Below are the code and all the weights of a small trained network. Each question names an input and a class and asks about switching units off, where a switched-off unit gives its printed mean instead of its output.

import numpy as np


def w(rows, s, z=0):
    codes = np.array(rows[::2]) - 128.0
    scale = np.full(codes.shape[1], s)
    scale[-1] = z or s
    return codes * scale


def norm(h):
    return h / np.sqrt((h * h).mean(-1, keepdims=True) + 1e-5)


def f(y):
    return y / 2 * (1 + np.tanh(0.7978845608 * (y + 0.044715 * y**3)))


def log_softmax(a):
    a = a - a.max(-1, keepdims=True)
    return a - np.log(np.exp(a).sum(-1, keepdims=True))


def net(x, mask):
    res = np.array(x, float).reshape(1, 4) / 4 @ E
    u = 0
    for l in range(2):
        y = f(norm(res) @ A[l][:, :-1].T + A[l][:, -1])
        res = res + np.where(mask[u : u + 14], y, B[l][:, -1]) @ B[l][:, :-1]
        u += 14
    return log_softmax(norm(res)[-1] @ U[:, :-1].T + U[:, -1])


A, B = {}, {}
E = w([
[125,129,127,130,125,127,128,129,128,128],'x0',
[128,104,77,62,72,165,110,159,113,7],'x1',
[113,172,142,150,109,90,2,202,139,148],'x2',
[184,203,207,166,80,137,102,46,171,78],'x3',
],0.0043)
A[0] = w([
[129,131,156,146,107,145,216,67,168,89,26],'0.n0',
[89,123,102,135,151,133,196,94,134,41,30],'0.n1',
[119,155,166,177,130,140,122,63,163,190,19],'0.n2',
[116,67,55,93,168,141,235,175,114,171,108],'0.n3',
[101,159,145,186,163,108,68,103,133,254,72],'0.n4',
[101,74,86,123,148,128,109,237,148,181,36],'0.n5',
[127,127,155,159,171,119,193,76,125,213,95],'0.n6',
[152,116,125,136,171,150,38,184,146,92,6],'0.n7',
[147,97,90,122,117,131,152,204,119,110,19],'0.n8',
[121,107,119,129,170,122,142,152,143,199,61],'0.n9',
[108,115,119,128,133,106,120,180,126,128,22],'0.n10',
[156,109,152,143,142,140,202,87,136,214,93],'0.n11',
[137,143,174,113,178,133,92,108,132,50,58],'0.n12',
[116,99,132,142,168,120,161,170,117,220,38],'0.n13',
],0.0066,0.0016)
B[0] = w([
[197,143,72,83,139,141,129,110,50,123,197],'0.n0',
[205,33,145,101,114,97,145,130,152,151,175],'0.n1',
[106,91,184,87,224,52,87,170,122,118,200],'0.n2',
[73,147,254,153,75,115,125,177,210,51,253],'0.n3',
[236,78,192,114,65,179,203,154,110,137,255],'0.n4',
[196,120,77,66,160,110,109,86,51,189,219],'0.n5',
[75,221,93,106,133,104,73,99,104,93,224],'0.n6',
[65,182,130,109,110,126,76,145,99,116,172],'0.n7',
[118,62,139,94,206,116,124,132,112,125,159],'0.n8',
[142,149,83,166,62,168,138,116,119,126,170],'0.n9',
[143,85,120,130,161,131,108,118,84,159,140],'0.n10',
[69,164,96,131,163,93,59,85,127,115,209],'0.n11',
[142,158,114,146,55,86,150,80,149,118,158],'0.n12',
[141,156,30,169,25,161,155,109,154,144,194],'0.n13',
],0.0085,0.0055)
A[1] = w([
[97,179,164,145,100,151,129,150,132,115,96],'1.n0',
[90,161,92,187,111,151,60,126,185,108,32],'1.n1',
[69,136,165,148,162,95,111,145,158,118,122],'1.n2',
[164,140,102,113,148,153,101,122,112,158,67],'1.n3',
[162,83,88,141,118,148,172,92,145,113,133],'1.n4',
[145,160,127,172,111,178,137,101,131,135,62],'1.n5',
[127,130,165,124,141,136,119,113,142,86,52],'1.n6',
[132,134,201,184,164,138,142,171,176,138,11],'1.n7',
[90,57,154,157,176,137,157,157,198,114,49],'1.n8',
[148,120,85,174,128,200,167,138,127,212,3],'1.n9',
[111,162,89,160,245,110,120,87,120,131,14],'1.n10',
[46,116,78,119,199,151,97,147,83,146,16],'1.n11',
[168,102,175,158,141,149,120,139,137,185,135],'1.n12',
[49,151,101,200,93,121,126,102,179,116,11],'1.n13',
],0.012,0.0018)
B[1] = w([
[118,107,113,144,162,94,127,98,154,121,238],'1.n0',
[85,84,157,173,81,62,129,102,117,103,253],'1.n1',
[193,124,52,143,92,168,156,110,94,119,214],'1.n2',
[84,103,126,136,113,151,155,150,148,111,194],'1.n3',
[148,148,97,172,155,175,109,107,127,134,190],'1.n4',
[118,70,123,102,157,151,129,169,126,131,163],'1.n5',
[72,103,125,144,124,134,136,152,129,175,203],'1.n6',
[166,148,139,123,175,129,129,171,202,155,202],'1.n7',
[54,145,219,181,117,182,153,155,116,106,197],'1.n8',
[68,180,122,155,118,77,166,153,37,118,196],'1.n9',
[122,121,227,55,138,104,208,110,89,121,205],'1.n10',
[131,124,89,72,162,185,74,150,180,184,205],'1.n11',
[110,144,75,152,146,107,141,109,160,136,206],'1.n12',
[141,99,95,125,113,80,7,99,156,109,254],'1.n13',
],0.017,0.0042)
U = w([
[89,82,115,172,64,29,44,58,154,73,249],'0',
[109,179,51,173,87,97,208,174,17,175,77],'1',
[138,158,226,5,179,79,198,59,73,125,66],'2',
[209,172,137,161,202,64,163,157,254,198,55],'3',
[67,101,249,176,120,203,179,184,160,92,120],'4',
[103,100,77,6,170,196,47,175,148,193,49],'5',
[252,126,63,158,137,221,133,48,123,100,84],'6',
],0.0099,0.0014)

Each question gives the input, the list of numbers given to net, and the class t.
The units are the neurons (one row each of A and B). Each row of codes is followed by its name. A weight is (code - 128) times the scale printed after its matrix; where a second scale follows, it is the last column's (A, B and U).
mask holds one flag per neuron, layer by layer. A switched-off neuron (its flag False) gives its mean, the last column of its row in B, instead of its output. The means were averaged over made-up inputs and are rounded, as every weight is.
A unit's drop is (log p(t) with every unit on - log p(t) with that unit switched off) / (log p(t) with every unit on - log p(t) with every unit switched off).
The circuit of an input: a set's keep is (log p(t) with only the set's units on - log p(t) with every unit switched off) / (log p(t) with every unit on - log p(t) with every unit switched off). Starting from the 12 units with the biggest drops (on a tie, the unit counted first), units are removed one at a time, each time the one whose removal leaves the highest keep (on an exact tie, the one counted first), for as long as the keep stays at least 0.8.
circuit, biggest first: the units of the circuit, biggest drop first
most important unit: the unit with the biggest drop
top k neurons: the k neurons with the biggest drops, biggest first
top k neurons in layer l: the k neurons of layer l with the biggest drops, biggest first
drop of u: that unit's drop, to one decimal
input [-6,-6,4,2], class 3: most important unit => 0.n4
input [2,-8,1,3], class 3: top 4 neurons => 0.n4, 0.n5, 0.n2, 0.n0
input [2,5,-2,0], class 4: top 2 neurons => 0.n5, 1.n8
input [-6,0,2,-8], class 1: top 3 neurons => 0.n13, 0.n5, 0.n2
input [4,-4,2,-5], class 1: top 2 neurons => 1.n9, 0.n5
input [-2,1,-8,8], class 6: top 2 neurons => 0.n1, 1.n4
input [-6,1,-3,8], class 6: top 3 neurons in layer 0 => 0.n6, 0.n3, 0.n11
input [3,-8,-2,1], class 2: top 4 neurons in layer 0 => 0.n2, 0.n6, 0.n3, 0.n4
input [6,8,0,1], class 6: top 3 neurons => 0.n3, 0.n2, 0.n6
input [-4,1,-6,-7], class 4: top 2 neurons => 0.n3, 1.n8
input [7,-8,0,8], class 2: top 2 neurons => 0.n3, 0.n6
input [-4,0,5,1], class 3: top 2 neurons => 0.n6, 0.n0
input [2,-6,3,-4], class 1: top 2 neurons => 1.n9, 0.n4
input [-6,2,-3,-6], class 4: circuit, biggest first => 0.n3
input [-1,0,6,-5], class 1: top 4 neurons => 1.n9, 0.n2, 0.n6, 0.n11
input [-7,-8,1,6], class 3: top 3 neurons => 0.n4, 0.n5, 1.n7
input [5,-1,3,0], class 1: top 2 neurons => 0.n3, 1.n9
input [0,0,-4,2], class 2: drop of 0.n4 => 0.5
input [8,-1,2,-6], class 1: drop of 0.n5 => 2.1
input [0,5,-8,1], class 6: circuit, biggest first => 1.n4
input [-2,1,0,2], class 6: drop of 0.n3 => 0.8
